Below are the code and all the weights of a small trained network. Each question names an input and a class and asks about switching units off, where a switched-off unit gives its printed mean instead of its output.

import numpy as np


def w(rows, s, z=0):
    codes = np.array(rows[::2]) - 128.0
    scale = np.full(codes.shape[1], s)
    scale[-1] = z or s
    return codes * scale


def norm(h):
    return h / np.sqrt((h * h).mean(-1, keepdims=True) + 1e-5)


def f(y):
    return np.maximum(y, 0)


def log_softmax(a):
    a = a - a.max(-1, keepdims=True)
    return a - np.log(np.exp(a).sum(-1, keepdims=True))


def net(x, mask):
    res = np.array(x, float).reshape(1, 5) / 4 @ E
    u = 0
    for l in range(2):
        y = f(norm(res) @ A[l][:, :-1].T + A[l][:, -1])
        res = res + np.where(mask[u : u + 6], y, B[l][:, -1]) @ B[l][:, :-1]
        u += 6
    return log_softmax(norm(res)[-1] @ U[:, :-1].T + U[:, -1])


A, B = {}, {}
E = w([
[119,141,147,142],'x0',
[124,134,125,127],'x1',
[21,57,108,158],'x2',
[175,142,82,255],'x3',
[100,177,88,103],'x4',
],0.0079)
A[0] = w([
[160,130,63,162,15],'0.n1',
[246,142,179,79,35],'0.n2',
[111,131,182,49,49],'0.n3',
[201,180,163,121,106],'0.n4',
[185,152,176,99,53],'0.n5',
[197,115,66,157,1],'0.n6',
],0.012,0.0013)
B[0] = w([
[148,161,176,109,178],'0.n1',
[133,235,61,205,255],'0.n2',
[154,114,240,83,240],'0.n3',
[56,146,81,148,224],'0.n4',
[103,76,2,187,204],'0.n5',
[168,133,150,86,189],'0.n6',
],0.0094,0.0062)
A[1] = w([
[236,105,157,136,187],'1.n1',
[152,176,93,249,66],'1.n2',
[173,155,171,198,121],'1.n3',
[143,167,132,50,169],'1.n4',
[2,11,150,140,177],'1.n5',
[135,137,54,122,2],'1.n6',
],0.0097,0.0042)
B[1] = w([
[42,96,127,33,165],'1.n1',
[122,23,255,63,239],'1.n2',
[89,79,129,72,178],'1.n3',
[148,3,149,130,180],'1.n4',
[210,229,67,188,254],'1.n5',
[131,109,90,175,141],'1.n6',
],0.0091,0.0078)
U = w([
[97,8,211,57,252],'0',
[76,195,2,253,4],'1',
],0.0074,0.00018)

Each question gives the input, the list of numbers given to net, and the class t.
The units are the neurons (one row each of A and B). Each row of codes is followed by its name. A weight is (code - 128) times the scale printed after its matrix; where a second scale follows, it is the last column's (A, B and U).
mask holds one flag per neuron, layer by layer. A switched-off neuron (its flag False) gives its mean, the last column of its row in B, instead of its output. The means were averaged over made-up inputs and are rounded, as every weight is.
A unit's drop is (log p(t) with every unit on - log p(t) with that unit switched off) / (log p(t) with every unit on - log p(t) with every unit switched off).
The circuit of an input: a set's keep is (log p(t) with only the set's units on - log p(t) with every unit switched off) / (log p(t) with every unit on - log p(t) with every unit switched off). Starting from all 12 units, units are removed one at a time, each time the one whose removal leaves the highest keep (on an exact tie, the one counted first), for as long as the keep stays at least 0.8.
circuit, biggest first: the units of the circuit, biggest drop first
top k neurons: the k neurons with the biggest drops, biggest first
k most important neurons of layer l: the k neurons of layer l with the biggest drops, biggest first
drop when u is switched off: that unit's drop, to one decimal
input [5,2,7,-3,-1], class 1: top neuron : 1.n5
input [-1,-4,5,5,-2], class 0: 3 most important neurons of layer 0 : 0.n4, 0.n5, 0.n1
input [-2,4,-5,8,8], class 0: circuit, biggest first : 1.n2, 1.n5
input [8,2,7,-5,5], class 1: top 2 neurons : 1.n5, 1.n2
input [1,-5,-8,-7,-1], class 1: top 3 neurons : 0.n2, 0.n4, 0.n5
input [6,-1,-5,5,2], class 0: top 4 neurons : 1.n2, 1.n5, 0.n1, 0.n6
input [-6,4,2,1,-5], class 1: 3 most important neurons of layer 0 : 0.n2, 0.n3, 0.n1
input [1,-7,-7,-4,6], class 1: 3 most important neurons of layer 0 : 0.n5, 0.n4, 0.n2
input [-4,0,-1,2,8], class 0: 2 most important neurons of layer 1 : 1.n5, 1.n4
input [-4,8,7,-4,5], class 1: top 2 neurons : 1.n5, 1.n2
input [-8,-5,-6,8,-8], class 0: top 3 neurons : 1.n2, 1.n5, 1.n1
input [-5,2,-5,-1,-5], class 1: drop when 0.n2 is switched off : 0.2
